[  5 -31  46  16  79  -3  39  28   0  -9] -> <54>
[ 12  15  27  15 -25  13  -9 -29  16 -31] -> <104>
[ 15  11 -42 -37   3  36  12  -9 -90 -20] -> <92>
[ 15 -24   8 -48 -46 -26 -63  30  14 -20] -> <40>
after: [-63] -> [30]
after: [79] -> [-3]
after: [3] -> [36]
after: [-3] -> [39]
after: [27] -> [15]
after: [11] -> [-42]

[-24  76   0 -25  36 -35  68 -18  38  81 -62  84  13] : <141>
[-61  -7 -30  48 -74  38 -48 -74  46  55  84  33  24] : <166>
[-61  -7 -30  48 -74  38 -60  28 -73  55  84  33  24] : <92>
after: [0] -> [-25]
after: [68] -> [-18]

[-43  51  -3   1   0  -5   0  44 -19   7  43 -11   0   7  41  35 -31   7
 -13  -6  22   6 -34   5 -47  -2   9 -37 -38] = <2>
[  4   0  -6  -5 -24  -2  37  -1   0  -1  -2  18  -5  -7  11   0   0  -5
   0   2  -5  -7   8  12 -25   7  -6   7   5] = <92>
[ 29 -24  -6  -5 -12  -1  72 -33  10  -4 -32  38  -9   0 -11   0   0   0
   2   0 -22 -11  40  20 -26  16 -14  45  34] = <38>
[ -2  12  -6  -7 -36   0  12   4  -6   2  -1  17  -5  -2   0   0  -7   0
   0   2   3  -4   0   0 -26   4   0   2   0] = <141>
after: [72] -> [-33]
after: [11] -> [0]
after: [17] -> [-5]
after: [-3] -> [1]

[-66 -30 -39 -55  45  50 -14  74  14  78 -12 -34  36   8 -48  72 -70]  <54>
[ 54  32 -74  37  65  23 -18 -41  20 -21  -5   9  15   9  54 -44 -63]  <40>
[-78 -81 -41  70  60  67 -63 -58 -50  19  55 -32  65 -78 -35  35 -15]  <197>
[ 30  20 -45 -68  24  -3 -39 -27 -59  14  26  28 -15  -6  -3  22 -15]  <196>
[-76  30  14  14 -81 -58 -11   5  50 -54 -74  64  54  -9  59  54  44]  <166>
[ 51 -48 -47 -16 -59 -40  37  18 -75  -6 -74  71  55  16  16 -74 -75]  <104>
after: [19] -> [55]
q: [ 51 -48 -47 -16 -59 -40  37  18 -75  -6 -74  71  55  16  16 -74 -75] -> <104>
q: [ 30  20 -45 -68  24  -3 -39 -27 -59  14  26  28 -15  -6  -3  22 -15] -> <196>
after: [-11] -> [5]
after: [23] -> [-18]

[-11  -9  -3 -11  22 -17 -12   0 -47  -1  14  15  70   5   7   2  17 -17
 -16  16 -25] = <192>
[-17   3 -16 -11   2  -7 -24   3  -4  -1  -8  14  11   9  -3  -1   1  14
  -9   5   8] = <92>
[-11 -14 -24 -31  35  -7 -16  -6 -49 -10  32   9  45  23  17   2  10 -26
  70  34 -35] = <40>
[-17   3 -16 -12   2  -7 -24   3  -4  -1  -8  14  11   9  -3  -1   1 -17
  10  18 -19] = <104>
[-11   3 -11  -8   3  -7 -15   0  -4  -1  -3   9   7   7  -1   0   2   4
  -3   3   2] = <174>
[-18  17 -16 -11   8  -7 -39  -1  -4  -1 -29   9  19   9  -1 -14  10  10
 -23  16  14] = <196>
after: [32] -> [9]
q: [-11   3 -11  -8   3  -7 -15   0  -4  -1  -3   9   7   7  -1   0   2   4
  -3   3   2] -> <174>

